Below is a small trained network, with its code and all its weights. Each question gives an input and a class and asks what happens when units are switched off, that is, made to give their printed mean instead of their output.

import numpy as np


def w(rows, s, z=0):
    codes = np.array(rows[::2]) - 128.0
    scale = np.full(codes.shape[1], s)
    scale[-1] = z or s
    return codes * scale


def norm(h):
    return h / np.sqrt((h * h).mean(-1, keepdims=True) + 1e-5)


def f(y):
    return y / 2 * (1 + np.tanh(0.7978845608 * (y + 0.044715 * y**3)))


def log_softmax(a):
    a = a - a.max(-1, keepdims=True)
    return a - np.log(np.exp(a).sum(-1, keepdims=True))


def net(x, mask):
    res = np.array(x, float).reshape(1, 6) / 4 @ E
    u = 0
    for l in range(2):
        y = f(norm(res) @ A[l][:, :-1].T + A[l][:, -1])
        res = res + np.where(mask[u : u + 3], y, B[l][:, -1]) @ B[l][:, :-1]
        u += 3
    return log_softmax(norm(res)[-1] @ U[:, :-1].T + U[:, -1])


A, B = {}, {}
E = w([
[155,176,192,136,1,119,134,130,47],'x0',
[150,129,69,157,54,142,137,145,199],'x1',
[56,245,140,43,67,153,84,132,62],'x2',
[77,138,140,238,113,92,90,145,152],'x3',
[143,54,172,173,48,64,126,138,171],'x4',
[76,180,51,59,139,246,165,154,74],'x5',
],0.0085)
A[0] = w([
[103,98,150,122,122,155,180,144,40,2],'0.n0',
[135,153,84,130,89,158,160,180,189,16],'0.n1',
[254,56,161,138,141,98,190,109,136,53],'0.n2',
],0.0098,0.003)
B[0] = w([
[178,85,169,167,180,160,144,207,211,154],'0.n0',
[212,126,166,158,145,88,94,66,65,169],'0.n1',
[167,2,166,124,109,109,78,175,197,255],'0.n2',
],0.0099,0.0061)
A[1] = w([
[142,109,236,112,173,85,129,124,61,4],'1.n0',
[177,172,169,84,2,183,165,182,115,153],'1.n1',
[130,118,97,113,18,154,144,114,72,67],'1.n2',
],0.0087,0.0024)
B[1] = w([
[236,234,159,147,152,16,184,108,85,170],'1.n0',
[204,155,206,172,132,12,182,54,163,254],'1.n1',
[151,238,232,240,78,163,88,142,46,181],'1.n2',
],0.011,0.0052)
U = w([
[55,181,42,19,188,234,124,153,67,3],'0',
[167,252,218,163,94,96,131,91,24,163],'1',
[137,23,162,240,144,104,69,134,212,197],'2',
],0.011,0.0047)

Each question gives the input, the list of numbers given to net, and the class t.
The units are the neurons (one row each of A and B). Each row of codes is followed by its name. A weight is (code - 128) times the scale printed after its matrix; where a second scale follows, it is the last column's (A, B and U).
mask holds one flag per neuron, layer by layer. A switched-off neuron (its flag False) gives its mean, the last column of its row in B, instead of its output. The means were averaged over made-up inputs and are rounded, as every weight is.
A unit's drop is (log p(t) with every unit on - log p(t) with that unit switched off) / (log p(t) with every unit on - log p(t) with every unit switched off).
The circuit of an input: a set's keep is (log p(t) with only the set's units on - log p(t) with every unit switched off) / (log p(t) with every unit on - log p(t) with every unit switched off). Starting from all 6 units, units are removed one at a time, each time the one whose removal leaves the highest keep (on an exact tie, the one counted first), for as long as the keep stays at least 0.8.
circuit, biggest first: the units of the circuit, biggest drop first
top k neurons: the k neurons with the biggest drops, biggest first
k most important neurons of layer l: the k neurons of layer l with the biggest drops, biggest first
drop of u: that unit's drop, to one decimal
input [2,6,0,8,8,3], class 1: circuit, biggest first : [0.n2, 1.n2]
input [-4,-8,2,7,-8,-7], class 1: top neuron : [1.n0]
input [-1,-1,-2,0,0,3], class 0: circuit, biggest first : [1.n1, 0.n2]
input [-4,8,0,1,1,7], class 1: circuit, biggest first : [0.n1, 0.n2]
input [1,1,-1,-5,-5,2], class 0: circuit, biggest first : [1.n0, 1.n2]
input [-5,-6,7,6,-4,-2], class 0: circuit, biggest first : [1.n1, 1.n2]
input [2,-6,-2,-4,-2,-2], class 2: 2 most important neurons of layer 0 : [0.n2, 0.n0]
input [-6,-5,-2,7,-6,3], class 0: top 2 neurons : [0.n2, 1.n1]
input [-3,-2,4,-2,4,1], class 0: top 2 neurons : [0.n1, 1.n2]
input [-2,8,-2,-3,-4,3], class 0: top 3 neurons : [1.n1, 0.n2, 1.n0]
input [-7,-1,2,0,0,0], class 0: top 2 neurons : [0.n2, 1.n1]
input [-2,-3,4,-5,-4,-3], class 0: 2 most important neurons of layer 0 : [0.n1, 0.n2]
input [-1,2,-8,2,-7,5], class 0: drop of 0.n2 : 0.2
input [-2,-4,0,6,-3,4], class 0: drop of 1.n0 : 0.0
input [8,-1,-5,-4,-6,-7], class 2: drop of 0.n2 : 2.3
input [6,-4,-8,-4,-5,0], class 2: most important neuron of layer 0 : [0.n2]
